B:
0: [ -73  -78  230  206  235   42  -83  -32  235   63 -289  -44 -207 -134
  -52   -1  280 -333   27 -155]
1: [ -35 -105  105 -142 -165   64   42 -153   17   64 -112 -136 -113  -60
 -101 -207 -160   55  156  -87]
2: [ -12   33   13 -252  217 -157   32  155 -195  351  -86 -460 -310  -94
 -293  -15 -179  -75  357   74]
3: [ 301 -284 -172  147  156   50 -103  -74 -126 -144  160  404   28  250
  187 -343 -142  393  -93  126]
4: [-345   62  222  -72   49  -84 -117   86  -22  189  -89 -225  -39   14
 -240  154   82 -151   75 -153]
5: [  98  -71  -30  -33  -10  224  -72 -227 -203 -140  344  466  356  195
  129   52  130   77  -50 -178]
6: [-123  -20  157 -135  239  -20  166 -218   85   54  -81  -36 -327 -169
 -168 -218   14    2  280  -39]
7: [ 117 -436  193  184 -343  200 -237 -299    7 -186   -3  475   58  239
   14 -392 -234   29 -408 -125]
8: [ -18 -250   42 -188 -101  -72    8    4 -184  155  -80 -266 -343 -135
 -357 -260 -333 -102  117   86]
9: [  12 -163   44 -106   32   39   83  -72   69   88 -174 -229 -309 -187
 -211 -261 -211  -18  188    4]
10: [ -29  -66   53   87  198   67  -52   78  -16   71  -98 -116  -64 -257
  -99  237  395 -520  127 -153]
11: [ -27 -117 -112   40  -53 -104 -173   56 -290   -5  210  147  159  244
  144  -36  127  269  -60   54]
12: [  64  -25   36  -95 -258  278  -95 -275 -199  -81  278  327  439  177
  142  120  161  -15  -52 -276]
13: [  77   81 -297  -30  269  130  120   15 -150  -75  253   43  209 -185
  197  260  540  -19  309  -72]
14: [ 196   53 -148  149  212  123   -5   34  -16  150  -77 -256  -74 -313
  202  263  760 -437  184  -98]
15: [ 150 -210  280  -40 -289   76 -126 -386 -223  114    1  173 -137   26
  -14 -171  136 -386 -100 -150]
16: [  35 -161 -145 -155  -33  268   41  -36 -146 -266  292  357  490   75
  -49   81 -280  183  163 -179]
17: [ 141  -28 -112   80  213   16   53  -10  -26  -67   -2  105  106  -73
  278   42  349   56  305  -51]
18: [ 333  -94 -239   73  359   55   95   70 -184   43   22  -84 -118 -389
  137  194  577 -472  368    7]
19: [ 134  -46 -147   34 -126   18 -172   44 -162  -21  139  160  373  376
  332  -67  -46  530    7  -11]
20: [-100 -235  137  148  122  -45 -178   14  112  184 -198 -200 -521   26
 -338 -361 -182  -36 -284   98]
21: [ 243 -185  -71  -28  -59  285  -79 -246 -271  -59  315  333  153   46
   -6   10  123 -215 -135 -132]
22: [ -46  -79 -277  -68  -65   20 -100   50 -354  -80  422  180  300  238
   85   11   49  407  -56   54]
23: [ 248 -119 -174  -11  139  193  -46  -48 -193 -143  278  372  337  154
  134   33  -33  152   81  -72]
24: [  42 -247  276  -75 -152  -46  -17 -250 -111  167 -182  -97 -429 -177
 -208 -272   -2 -403   58  -46]
25: [ -27   -6  -14   77  341   89  119   22   91  -22 -109  -89  -71 -422
    3  242  549 -465  350 -160]
26: [ 287 -240  157   16 -135  211  -31 -347 -100  -60   -3  325   34  -37
   99 -135   89 -302   35 -192]
27: [ 210 -181  184  -63 -160  213  -34 -315  -75  -43    6  289  117   39
   44 -109  -65 -181   68 -223]
28: [ -33 -285  200  -48  106 -182    4  -52   10  118 -260 -125 -519  -79
 -298 -450 -375   -2  126  116]
29: [ 303 -199 -295   67  179  161  -29   60  -69 -191  170  301  262  179
  190 -153 -217  442   85   50]
30: [-321  -70  223 -106  100 -151  -27    6   91  105 -148 -120 -252  113
 -306 -288 -379  288   78   15]
31: [-286   43  -68  -35  299   -1   36    6 -273   26  306   -8  -63 -316
 -198  391  738 -522  106 -103]
32: [ -69  -37  -14  115  282  145   41   36  108   19 -102 -152 -132 -383
 -114  225  502 -511  138 -156]
33: [ 253 -221 -247  247   63  222 -146    0   83 -231  112  371  288  298
  286 -238 -129  532 -194   12]
34: [ -68 -103   12  -56  111    7   38   -3   89  135 -151 -288 -344 -135
 -233 -232 -131   47   94   47]
35: [-166 -123   88   68  477  -75  -12   28   48  103  -47  -72 -475 -137
 -374 -146   31 -173  -14   68]
36: [ 200 -224  177  -14  -17  147   90 -282  107  -15 -225   61 -214 -212
  -26 -252  -38 -251  200 -133]
37: [ 104 -244  297  -63 -179   64   -3 -309  -47   76 -186   35 -262 -160
 -121 -226  -17 -404  102 -147]
38: [-275  102  183 -299 -238  -15   14 -208 -185  200   93 -189  -26   18
 -152   11   83   -4  139 -156]
39: [ -48 -131   72   20  202  -44  -22   52  178  149 -253 -255 -395  -30
 -228 -325 -275  157   51   79]
40: [  45 -159  121  273  567   38  -22 -136   89   71  -92   72 -569 -325
 -186  -60  566 -625  -87   -9]
41: [-422  -69  155 -115   46 -230 -121  114 -106  218  -24 -280 -322   81
 -415 -153 -197  113  -62   72]
42: [  -3 -119  -74   68   87   60 -102  -35  -59 -240  220  493  391  358
  205 -112 -137  545   -6  -56]
43: [ 189 -115 -150   15 -138   16 -108   58 -223    5   66   27  239  102
  250   23  115  132  126  -21]
44: [ 241 -314 -124   37 -242  127 -232   33 -270  -73  158  233  278  259
   54 -113 -272  144 -170  -20]
45: [ 270 -298   13   83 -209   12 -295 -100 -311    9  153  342  123  412
  131 -262 -216  212 -264   36]
46: [-312   65 -108  -16  221   34   95  -75 -131 -157  307  182  170 -188
   49  271  656  -86  179 -129]
47: [  50 -238   46  -88 -349  191  -66 -203 -199   11   79   20   11 -101
 -129  -62   34 -293  -82 -143]
48: [ -61   54 -180  114  415   47   96  -26   72 -160  149  212  106  -45
  230   37  441  271  203  -19]
49: [-166  152 -117   14   15   21  -41   39 -109   70  129 -137  195  -47
  199  286  626   -3  124 -121]
50: [ 207 -290   62 -146 -274  210  -34 -178 -274  -28   79  135  110 -119
 -137    4 -109 -417   89 -177]
51: [-205   -1   -2  116  123   24  -29  -70  -72  -12  106   21  -38 -207
   35  204  721 -330   10 -123]
52: [  37 -102 -371   40  263  139   19  179  -36 -261  261  250  378  123
  112   16 -114  522  128   24]
53: [-101  -33  -62 -120 -284  201 -167 -102 -180  -89  342  261  491  408
   39   -2 -221  462 -184 -156]
54: [ 129 -198   28 -118   95  -85  -18   53 -126  253 -161 -334 -443 -107
 -304 -262 -302 -107  147  124]
55: [-300  -23  123  -44  387   -1   68   71  191   17 -110 -101 -198 -128
 -349  -42 -127   -1  187  -73]
56: [-385   39   32   46  170   49  -17  -35  -74  -65  198   83   73 -178
 -102  299  628 -303    7 -181]
57: [-236 -115  126  281  340   -9 -160  -75  170   64  -39   39 -437    3
 -204 -193  314  -97 -366   27]
58: [ 362  -58 -221   60  135  201 -105 -101 -130  -22  253  283  219  297
  252 -126  -13  380  -76    9]
59: [ -90   77   31   67   92   76  -16  -62  -20   12   21   14  136 -149
  174  275  647 -270  167 -212]
60: [ -68  -93   66   26  163   19 -115  126  -68  228 -103 -316 -287 -202
 -330  117  168 -499  -17  -53]
61: [  89  -16 -277  -82   74   21  -63  152 -260  -68  283  151  418  261
  185   73  -87  481  179   20]
62: [-166 -168   19  -96  361 -142   12  141 -104  175  -38 -266 -521 -175
 -526 -172 -229 -148   87  154]
63: [-227 -275  214  -25 -305   41  -53 -291  -29  -77   -3  149 -162   -6
 -177 -319  -63  -26 -177  -92]
64: [ 138 -209   15 -114   -4  287   85 -183   -6 -181   68  257  177 -102
 -101  -59 -218 -104  182 -196]
65: [  42  -90 -295   39    9   62  -86   89 -235  -53  271   65  204   78
  127   52  217  211  -25   40]
66: [-232   81   83  -89  538 -124   63   62    5  143   14 -113 -287  -78
 -287    3   46   -2  241   19]
67: [ 149 -286  243  135 -103  194  -64 -439   65  -61  -72  320 -229  -42
    1 -327  142 -274 -202 -144]
68: [ -61   18   73  -53 -288  181 -208 -205 -129  -55  278  355  493  496
  183  -30  -88  453 -204 -208]
69: [ 213 -185  132  -28 -184  208 -118 -216  -40  -62   10  311  232  240
   82 -171 -289  116  -29 -182]
70: [-276  -84  149   72  237  -62  -98   35  -58   73    3  -14 -208 -111
 -269   92  266 -341  -44  -73]
71: [-242  -15  118  -66   95  -72  -77   56 -284  158   86 -141  -81 -225
 -251  338  460 -608  112 -135]

[ 116 -100   24  -62    6  -98  161   -7 -233   54  147   20 -380 -214
  -72  128   19   28  107   41 -317 -133  128 -212  -72   89  -86   34
   99 -154  -25] -> 58
[ -76  -12    7 -156   -9   25   -7 -203   75    3 -109   16  -46   76
   38  -68  -13  -38  138  128   -2   77  -32  104   40  -84    1   76
   -9   95   44] -> 37
[ 104  157 -227  155   99  -51 -205   -1   -2   -6  -45   42   84 -145
 -276  137    0  -55  -59   81   94  186   47   55  -24    8  207 -148
  -98  -21 -184] -> 18
[ -21  -20  -16 -141   31  -36   50 -189 -121  121   17   12 -155  -68
   36   65  -35 -113   55  224 -133   79  -48  157  -27 -188   69  262
 -118  -50    3] -> 10
[ -59  -65  -24  -44  -61 -124  -85   36   35  -60  -24   22    0   42
 -173  -85  111   56   51   42  -66  -75   74  -40  -60   83  -64  -35
   77  138   44] -> 3
[-169   21   52 -110   -7 -117  -31 -105  -58   -5  -96   91 -182  207
   39  -34   53   27   51  139 -150   45  174  -84  -92   13 -135   32
  -51   83  240] -> 45
[  87   -9 -156    5   82  145   25  -58  -64   63  -21  103 -235 -147
  -11  182 -208   49   24  -59  -44   99  119  -23  119  -80    1  -28
  -93 -164   80] -> 2
[-102  -76  -64 -181  -70  -41  -79  -86   74   91  -27  158   72  173
   23  -93   54 -151   65  166  110  183 -117  365   -7 -244  113  180
  -14  239    6] -> 28
[ -63  -25  -25 -100  -44   64   94 -191  -18  -35  -14  -40 -154  -47
  -77   39  -35   57   89   69  -92  -17   -6  -70   54  -62 -102  141
  -50  -88   19] -> 69
[  20   21   14  -20  155   -6  237 -159  -99  143  -57 -186 -193 -298
  108   41 -126  -17   40   48 -300  -13   34  -30  -48  -54   36  198
 -126 -211   89] -> 61
[  25 -142  -15  -93  -21  -86  -10   73   33   48   -4   56  -55  -34
  -35 -104   46   -9  106  -12  -83  -56   47   74  -34   32    3  -27
  146  148   48] -> 35
[ -74   34  -21  -82   23  -51  -33 -101   81    9 -129   64  -17  130
   42  -64   26  -42   81   87   -2  125   38   87  -30  -24   37  -33
    8  141   72] -> 24
[  38   -7 -191   63  -48  -27   -1   54   25  -76   59    7   21  -96
 -266  133   42   74  -60  -21  -21    7  -30   -4  -11   17   47    5
   -7  -49 -129] -> 32
[  22  -35  -78  -14   20   40    7 -103    6   39  -17  -88  -13 -237
 -155  -34  -58   -7   71   32  -34  -24  -23   31   55  -72   17  112
  -57  -60  -61] -> 25
[  62 -120   34 -172   29  112  129 -145   70   67  -75   13 -178  -98
  135  -86 -111  -20  244  -39  -56    5    7   44  112  -34  -15  -15
  134   34   44] -> 66
[  40  154 -277  224   64  -59 -115  105   30  -64  -35   32   86  -83
 -294  181   14   65 -162  -47   35  145   92  -37  -57   65  127 -158
 -114  -59  -87] -> 54
[  19 -126   84 -182  -64 -168 -138   -3   -8   -3   -2  131  -98   94
  -71 -143  151  -62  213  144  -48  -61   74   33  -64   84  -22 -106
  228  262  -12] -> 40
[  41  -18 -133   -2  -18   30  210   35    9   25   45  135 -180   17
   25  123  -15   18   32 -130  -52  153   36  -33   -8   -9   27  -76
   89  -26  -25] -> 12
[  38  -39  221  -90  231 -226  357 -141 -217  173  -50 -388 -306 -396
  240  -13  -42    2   75  163 -676 -277   78 -125 -229  122    5  296
  -56 -244  191] -> 65
[ -75   27  -24 -184    5  -73   99 -215  -30  -36  -31  -41 -115  140
  109  212   20    2  -35  288 -230   36 -132  183  -77 -113   92  281
 -139  -57   48] -> 44
[ -31  -75 -122   16  -33  -41  126  173  145   53  -30  145   20   93
   38  -96   47    3   16 -209   24  140   43   89  -52    9   41 -121
  153  189   73] -> 56
[ -43   -6 -139   28  -62   24  188   55  -22  -24   57  170 -217   95
  -43  133    3   91  -17 -152  -65  127  112 -151  -19   16  -94  -74
   46  -47   63] -> 49
[-121 -150   93 -117    0 -168  217   56   80   88  -64 -114  -20    0
  152 -233   85   16   69  -39 -274 -125   16   66 -150   41  -48  148
  112  155  216] -> 63
[ -58  -83   48 -122  -13  -84  140  -12   32   39  -45   47 -142   83
  116  -96   52    2  117  -18 -158    3   68  -10  -75   44  -49   -7
  127  121  137] -> 51
[  47 -183 -157  -38  -66   29  128   82   54  -28   99  -98    3 -205
 -152   97  -38  121  -50  -71 -145 -167 -125  112   38  -54   19  210
   11  -81  -39] -> 52
[-102  -18 -141   38  -42  -42  -66  121  130    1  -74  169   57  151
  -91 -104   48   29  -10 -125  100  145  116   40  -23   -1  -22 -132
   44  199  119] -> 70
[  52  -91  -50  -48    2    6  128   52   29   56   -1   96 -153  -44
   41  -30  -21    8  114 -129  -65   41   73  -14    8   27   -8  -98
  148   58   43] -> 5
[  73 -140  -36 -115  -32   60  129  -24  100   83    4   63  -57  -95
   35 -119  -19  -73  198  -88   33   61  -62  122   66  -55   57  -26
  198  119  -82] -> 6
[  25  -77  -52  -30   66 -102  232  119    2  100   -7   27 -149  -17
  174   54  -10   18  -18  -92 -255   24   54   68 -120   34   72   21
   76   14  145] -> 22
[  36  -47 -128   64   39  -42  158  178  190  116  -63   80   97  -32
   69 -158   34  -73   49 -246   57  188    2  150  -57   17  160 -166
  187  199  -14] -> 46
[  11   47 -254  157  -47  -51 -118  101   40   32   61   93  171 -123
 -375  -20   86  -77  -58  -43  194  189  -16   88  -30  -79  129  -41
  -26   76 -226] -> 36
[  23  -72  -76  -36   93  -48   62   25    2   77  -51  -81  -51 -149
   53   55  -88   42  -45   22 -217  -65   16  137  -39  -37   75  142
  -79  -51  146] -> 8
[ -75   91 -188  180  -63  -23  235  138   26  -34   42  163 -117   92
 -131   68   85   77  -61 -279   15  237  151 -252  -88   83  -77 -199
   74  -10  -12] -> 68
[  50  -19  -61 -144  102   31   63 -174   34   58  -82  -69  -58  -77
  144  133 -119  -41   27  173 -145   43 -125  275   25 -138  182  199
 -102  -57   26] -> 50
[ -69  -50 -102  106 -110 -192 -112  243   39  -28   37  148   63   49
 -322 -176  205   36   11 -136   56   18  178 -134 -123  140  -86 -205
  165  231   -6] -> 67
